Below is a small trained network, with its code and all its weights. Each question gives an input and a class and asks what happens when units are switched off, that is, made to give their printed mean instead of their output.

import numpy as np


def w(rows, s, z=0):
    codes = np.array(rows[::2]) - 128.0
    scale = np.full(codes.shape[1], s)
    scale[-1] = z or s
    return codes * scale


def norm(h):
    return h / np.sqrt((h * h).mean(-1, keepdims=True) + 1e-5)


def f(y):
    return np.maximum(y, 0)


def log_softmax(a):
    a = a - a.max(-1, keepdims=True)
    return a - np.log(np.exp(a).sum(-1, keepdims=True))


def net(x, mask):
    res = np.array(x, float).reshape(1, 3) / 4 @ E
    u = 0
    for l in range(3):
        y = f(norm(res) @ A[l][:, :-1].T + A[l][:, -1])
        res = res + np.where(mask[u : u + 11], y, B[l][:, -1]) @ B[l][:, :-1]
        u += 11
    return log_softmax(norm(res)[-1] @ U[:, :-1].T + U[:, -1])


A, B = {}, {}
E = w([
[90,155,80,135,234],'x0',
[144,197,34,250,103],'x1',
[65,1,89,172,117],'x2',
],0.009)
A[0] = w([
[130,111,104,203,120,47],'L0N1',
[148,57,93,118,8,93],'L0N2',
[109,116,77,112,248,32],'L0N3',
[78,89,137,39,88,126],'L0N4',
[60,63,119,102,119,89],'L0N5',
[74,69,134,202,140,37],'L0N6',
[122,172,110,129,182,115],'L0N7',
[32,108,91,145,183,125],'L0N8',
[126,154,203,137,66,204],'L0N9',
[89,55,114,122,135,3],'L0N10',
[105,93,156,135,147,109],'L0N11',
],0.011,0.0033)
B[0] = w([
[132,68,34,133,144,201],'L0N1',
[57,148,181,175,133,241],'L0N2',
[74,180,212,161,153,244],'L0N3',
[135,111,79,191,159,245],'L0N4',
[92,120,100,68,161,224],'L0N5',
[107,145,2,107,91,215],'L0N6',
[53,172,113,141,85,201],'L0N7',
[78,118,174,198,95,253],'L0N8',
[49,145,154,177,120,228],'L0N9',
[69,102,95,62,104,193],'L0N10',
[171,143,70,111,209,177],'L0N11',
],0.0079,0.0054)
A[1] = w([
[184,45,210,39,168,156],'L1N1',
[2,173,84,167,210,179],'L1N2',
[156,114,152,250,165,147],'L1N3',
[164,84,153,39,213,73],'L1N4',
[162,240,181,40,119,64],'L1N5',
[76,208,188,90,40,6],'L1N6',
[228,219,115,41,151,91],'L1N7',
[78,124,170,168,232,106],'L1N8',
[209,185,130,228,130,92],'L1N9',
[234,208,161,92,125,141],'L1N10',
[47,225,34,169,64,94],'L1N11',
],0.0094,0.0022)
B[1] = w([
[216,89,129,236,189,153],'L1N1',
[191,168,212,64,94,247],'L1N2',
[142,205,158,48,136,159],'L1N3',
[232,120,99,175,132,148],'L1N4',
[70,141,87,88,193,162],'L1N5',
[73,65,138,59,70,164],'L1N6',
[30,58,6,128,148,144],'L1N7',
[167,86,173,99,54,181],'L1N8',
[139,131,130,193,254,155],'L1N9',
[20,88,44,92,126,149],'L1N10',
[189,86,140,98,78,218],'L1N11',
],0.007,0.014)
A[2] = w([
[211,88,184,52,84,132],'L2N1',
[73,63,173,65,219,253],'L2N2',
[162,118,170,109,248,78],'L2N3',
[139,247,114,77,152,123],'L2N4',
[254,190,62,206,134,28],'L2N5',
[230,138,46,17,59,142],'L2N6',
[30,48,95,132,119,17],'L2N7',
[51,94,24,93,149,49],'L2N8',
[162,121,78,146,105,79],'L2N9',
[6,39,181,230,121,108],'L2N10',
[93,145,98,234,22,142],'L2N11',
],0.0081,0.0028)
B[2] = w([
[169,80,82,69,152,193],'L2N1',
[181,161,82,234,124,254],'L2N2',
[147,130,161,205,58,161],'L2N3',
[66,83,84,219,127,177],'L2N4',
[196,20,160,175,124,175],'L2N5',
[145,92,136,53,134,172],'L2N6',
[118,172,107,100,150,195],'L2N7',
[119,138,90,93,76,185],'L2N8',
[161,127,163,125,129,147],'L2N9',
[127,229,137,144,154,217],'L2N10',
[124,143,155,129,254,211],'L2N11',
],0.0089,0.0075)
U = w([
[76,148,5,99,137,169],'0',
[245,87,111,176,164,254],'1',
[96,210,199,149,143,18],'2',
[180,92,138,18,88,53],'3',
],0.018,0.0015)

Each question gives the input, the list of numbers given to net, and the class t.
The units are the neurons (one row each of A and B). Each row of codes is followed by its name. A weight is (code - 128) times the scale printed after its matrix; where a second scale follows, it is the last column's (A, B and U).
mask holds one flag per neuron, layer by layer. A switched-off neuron (its flag False) gives its mean, the last column of its row in B, instead of its output. The means were averaged over made-up inputs and are rounded, as every weight is.
A unit's drop is (log p(t) with every unit on - log p(t) with that unit switched off) / (log p(t) with every unit on - log p(t) with every unit switched off).
The circuit of an input: a set's keep is (log p(t) with only the set's units on - log p(t) with every unit switched off) / (log p(t) with every unit on - log p(t) with every unit switched off). Starting from the 12 units with the biggest drops (on a tie, the unit counted first), units are removed one at a time, each time the one whose removal leaves the highest keep (on an exact tie, the one counted first), for as long as the keep stays at least 0.8.
units of the circuit, in order: the units of the circuit, biggest drop first
k most important neurons: the k neurons with the biggest drops, biggest first
k most important neurons of layer l: the k neurons of layer l with the biggest drops, biggest first
input [3,-3,3], class 3: 2 most important neurons of layer 1 : (L1N2 L1N9)
input [7,-2,-8], class 0: most important neuron : (L1N7)
input [2,3,-2], class 3: units of the circuit, in order : (L1N11 L2N6)
input [-6,6,7], class 0: units of the circuit, in order : (L0N6 L2N2)
input [8,7,7], class 2: 4 most important neurons : (L0N8 L0N3 L2N11 L1N2)
input [6,-4,5], class 2: 4 most important neurons : (L0N8 L0N3 L1N2 L0N1)
input [-5,5,-6], class 0: 2 most important neurons : (L0N8 L1N10)
input [3,5,-1], class 1: 2 most important neurons of layer 1 : (L1N9 L1N6)
input [8,3,-8], class 0: 3 most important neurons of layer 1 : (L1N7 L1N10 L1N5)
input [8,-4,5], class 2: 3 most important neurons : (L0N3 L0N8 L1N2)
input [4,4,0], class 1: 3 most important neurons of layer 0 : (L0N2 L0N9 L0N5)
input [5,0,2], class 2: 2 most important neurons of layer 0 : (L0N3 L0N8)
input [3,6,5], class 1: 4 most important neurons : (L1N6 L1N10 L1N11 L2N5)
input [3,-6,5], class 1: units of the circuit, in order : (L2N2)
input [-2,0,1], class 3: 3 most important neurons : (L1N2 L0N8 L0N3)
input [-4,4,4], class 0: 2 most important neurons of layer 1 : (L1N8 L1N1)
input [-4,-3,-1], class 2: 2 most important neurons of layer 0 : (L0N6 L0N9)
input [1,0,-4], class 0: 2 most important neurons of layer 1 : (L1N5 L1N7)
input [3,-1,-1], class 3: 2 most important neurons of layer 1 : (L1N8 L1N2)
input [-7,4,3], class 2: most important neuron of layer 0 : (L0N2)
input [3,1,1], class 3: 2 most important neurons : (L1N2 L1N11)
